Here is a tiny trained network, its code and every weight. The questions are about switching its units off for an input and a target symbol, where a switched-off unit gives its printed mean instead of its output.

import numpy as np


def w(rows, s, z=0):
    codes = np.array(rows[::2]) - 128.0
    scale = np.full(codes.shape[1], s)
    scale[-1] = z or s
    return codes * scale


def f(y):
    return y / 2 * (1 + np.tanh(0.7978845608 * (y + 0.044715 * y**3)))


def softmax(a):
    e = np.exp(a - a.max(-1, keepdims=True))
    return e / e.sum(-1, keepdims=True)


def log_softmax(a):
    a = a - a.max(-1, keepdims=True)
    return a - np.log(np.exp(a).sum(-1, keepdims=True))


def net(x, mask):
    ids = ['Ψγεητω'.index(c) for c in x.split()]
    T = len(ids)
    res = E[ids] + P[:T]
    u = 0
    for l in range(2):
        q, k, v = (res @ M[l].T for M in (Q, K, V))
        z = softmax(np.where(np.tri(T) > 0, q @ k.T / 2**0.5, -1e9)) @ v
        res = res + np.where(mask[u], z, O[l][:, -1]) @ O[l][:, :-1]
        u += 1
        y = f(res @ A[l][:, :-1].T + A[l][:, -1])
        res = res + np.where(mask[u : u + 12], y, B[l][:, -1]) @ B[l][:, :-1]
        u += 12
    return log_softmax(res[-1] @ U[:, :-1].T + U[:, -1])


Q, K, V, O, A, B = {}, {}, {}, {}, {}, {}
E = w([
[168,132,167,59,65,115,130,209],'Ψ',
[131,123,192,204,124,40,74,145],'γ',
[145,77,142,216,135,111,76,90],'ε',
[78,214,181,94,99,86,135,145],'η',
[254,10,75,15,152,144,94,191],'τ',
[15,132,99,96,109,161,196,54],'ω',
],0.0083)
P = w([
[137,186,85,130,127,112,45,126],'0',
[199,142,160,136,177,108,145,117],'1',
[137,135,151,130,53,185,88,88],'2',
[86,116,117,75,152,56,81,147],'3',
[159,119,180,115,164,123,182,140],'4',
[108,88,143,170,5,168,131,147],'5',
[82,111,108,73,164,75,123,194],'6',
[121,96,169,107,177,151,215,151],'7',
[74,66,102,151,58,116,199,192],'8',
[112,109,117,67,161,88,104,197],'9',
],0.013)
Q[0] = w([
[91,58,143,118,147,39,203,216],'L0H1',
[102,125,63,166,9,142,104,149],'L0H1',
],0.012)
K[0] = w([
[104,40,195,128,88,182,200,200],'L0H1',
[59,221,199,248,48,142,78,1],'L0H1',
],0.0074)
V[0] = w([
[102,92,3,133,117,213,144,46],'L0H1',
[216,29,86,90,116,188,65,174],'L0H1',
],0.0073)
O[0] = w([
[110,76,253,8,138,34,110,83,85],'L0H1',
[37,120,190,116,216,218,83,173,252],'L0H1',
],0.0063,0.0033)
A[0] = w([
[161,203,2,155,129,39,170,181,129],'L0N1',
[151,84,185,95,127,125,224,95,161],'L0N2',
[143,50,101,144,94,87,122,214,251],'L0N3',
[118,109,211,81,103,108,219,50,149],'L0N4',
[197,72,124,118,55,90,205,45,154],'L0N5',
[139,151,58,106,206,30,10,152,174],'L0N6',
[117,91,157,88,119,36,51,154,159],'L0N7',
[166,126,164,219,96,106,14,25,137],'L0N8',
[243,101,140,168,228,132,124,107,3],'L0N9',
[51,121,125,58,156,107,84,144,192],'L0N10',
[251,153,164,227,161,111,206,162,167],'L0N11',
[192,68,100,142,68,181,67,177,170],'L0N12',
],0.0068,0.0031)
B[0] = w([
[123,168,16,61,177,97,132,119,161],'L0N1',
[133,131,174,161,165,140,190,173,175],'L0N2',
[83,113,153,123,106,125,94,203,237],'L0N3',
[152,138,209,165,144,107,187,117,189],'L0N4',
[183,82,103,144,96,107,205,168,184],'L0N5',
[90,230,96,148,204,28,118,106,218],'L0N6',
[148,105,134,74,158,55,125,166,202],'L0N7',
[119,99,179,244,91,62,145,79,160],'L0N8',
[101,4,97,115,135,128,123,2,131],'L0N9',
[94,71,120,54,164,113,90,76,254],'L0N10',
[170,67,18,165,168,171,99,138,158],'L0N11',
[141,119,212,135,98,154,95,190,190],'L0N12',
],0.0067,0.0049)
Q[1] = w([
[235,161,170,118,121,162,100,72],'L1H1',
[72,165,97,41,253,54,84,145],'L1H1',
],0.007)
K[1] = w([
[239,198,51,118,254,62,75,38],'L1H1',
[12,61,71,160,191,132,253,165],'L1H1',
],0.0043)
V[1] = w([
[148,90,123,204,179,80,79,116],'L1H1',
[206,62,141,39,112,140,32,254],'L1H1',
],0.0063)
O[1] = w([
[125,180,208,178,225,66,177,209,187],'L1H1',
[245,254,181,151,151,185,72,7,250],'L1H1',
],0.0057,0.0018)
A[1] = w([
[138,151,122,120,33,193,73,49,189],'L1N1',
[254,197,131,136,163,113,115,93,101],'L1N2',
[78,208,134,66,113,118,159,75,223],'L1N3',
[149,138,105,130,222,166,73,56,93],'L1N4',
[218,82,77,148,32,70,213,157,3],'L1N5',
[115,90,68,72,195,160,172,181,126],'L1N6',
[72,101,50,119,80,94,96,135,141],'L1N7',
[113,69,210,173,105,122,115,109,194],'L1N8',
[146,252,107,145,116,130,58,173,180],'L1N9',
[161,140,136,227,83,222,177,89,175],'L1N10',
[169,197,118,210,126,162,130,207,110],'L1N11',
[152,108,144,192,135,56,97,142,114],'L1N12',
],0.0073,0.0043)
B[1] = w([
[188,109,70,182,119,84,19,44,168],'L1N1',
[37,222,163,83,93,148,159,99,182],'L1N2',
[127,47,110,140,155,174,57,163,226],'L1N3',
[33,93,165,80,81,103,97,207,201],'L1N4',
[138,132,103,109,2,65,133,38,203],'L1N5',
[126,166,179,154,127,88,104,28,253],'L1N6',
[109,130,64,84,90,179,102,87,216],'L1N7',
[170,129,148,192,206,115,137,122,221],'L1N8',
[234,117,97,220,217,79,185,130,220],'L1N9',
[121,132,51,82,135,202,179,206,218],'L1N10',
[46,220,120,38,67,207,157,103,186],'L1N11',
[105,129,70,51,45,127,160,138,181],'L1N12',
],0.0076,0.006)
U = w([
[150,233,136,109,124,129,116,2,7],'Ψ',
[105,167,81,66,138,200,197,248,79],'γ',
[238,28,28,182,197,132,85,116,173],'ε',
[167,133,178,149,119,20,155,104,122],'η',
[65,79,57,82,44,152,48,102,187],'τ',
[105,102,235,160,187,139,114,210,188],'ω',
],0.0074,0.002)

Each question gives the input, a string of symbols that net reads in full, and the target symbol t.
The units are the heads (2 rows each of Q, K, V and O) and the neurons (one row each of A and B). Each row of codes is followed by its name. A weight is (code - 128) times the scale printed after its matrix; where a second scale follows, it is the last column's (O, A, B and U).
mask holds one flag per unit, layer by layer, with each layer's heads first. A switched-off unit (its flag False) gives its mean, the last column of its rows in O or B, instead of its output. The means were averaged over made-up inputs and are rounded, as every weight is.
A unit's drop is (log p(t) with every unit on - log p(t) with that unit switched off) / (log p(t) with every unit on - log p(t) with every unit switched off).
The circuit of an input: a set's keep is (log p(t) with only the set's units on - log p(t) with every unit switched off) / (log p(t) with every unit on - log p(t) with every unit switched off). Starting from the 12 units with the biggest drops (on a tie, the unit counted first), units are removed one at a time, each time the one whose removal leaves the highest keep (on an exact tie, the one counted first), for as long as the keep stays at least 0.8.
circuit, biggest first: the units of the circuit, biggest drop first
unit that matters most: the unit with the biggest drop
k most important neurons: the k neurons with the biggest drops, biggest first
top k neurons in layer l: the k neurons of layer l with the biggest drops, biggest first
input Ψ ε τ ω ω τ, target Ψ: circuit, biggest first	[L1H1 L1N2 L0N12]
input ε ω γ τ ω τ, target γ: 4 most important neurons	[L1N11 L0N12 L0N10 L0N8]
input Ψ Ψ Ψ η ε Ψ, target ε: 2 most important neurons	[L1N1 L1N9]
input γ ω ω τ, target τ: 2 most important neurons	[L1N7 L0N10]
input ω η ω τ ω τ τ η η, target Ψ: circuit, biggest first	[L1H1 L0N12 L0N3]
input τ τ ω τ η τ τ Ψ ω, target Ψ: circuit, biggest first	[L1H1 L0N12 L0N3]
input ω τ Ψ τ ω ω ε ε ω, target η: circuit, biggest first	[L0H1 L0N4]
input Ψ ω Ψ η τ η ω Ψ ω ε, target τ: circuit, biggest first	[L1H1 L1N9]
input γ ε Ψ τ η τ, target ε: 4 most important neurons	[L1N1 L1N9 L0N3 L0N12]
input ε ω γ ω γ η η ω, target η: circuit, biggest first	[L0H1 L1N7 L1N11]
input γ γ γ γ, target γ: circuit, biggest first	[L0H1 L1N12 L1H1 L1N6]
input ε ω Ψ γ ω, target γ: top 2 neurons in layer 0	[L0N10 L0N7]
input ε ε η τ η Ψ γ ω γ, target ε: 2 most important neurons	[L1N1 L1N9]
input τ ω τ γ ω ω, target Ψ: most important neuron	[L1N2]
input ω ω ω ω η ω Ψ γ ω η, target τ: top 2 neurons in layer 1	[L1N7 L1N8]
input ω ε Ψ ω ε τ, target ε: 2 most important neurons	[L1N1 L1N8]
input Ψ τ γ γ τ τ ω ω η, target Ψ: 3 most important neurons	[L1N2 L0N12 L1N1]
input τ η ε Ψ, target ε: unit that matters most	L1N9
input ω γ ε τ Ψ τ η η γ, target Ψ: 3 most important neurons	[L1N2 L0N12 L1N1]
input Ψ η γ Ψ τ ω, target γ: 3 most important neurons	[L1N10 L0N8 L0N10]
input ω τ ω γ τ ω Ψ ω γ, target η: top 2 neurons in layer 1	[L1N5 L1N8]
input ω τ ω ε ω ω Ψ ε ω γ, target τ: top 3 neurons in layer 1	[L1N7 L1N12 L1N8]
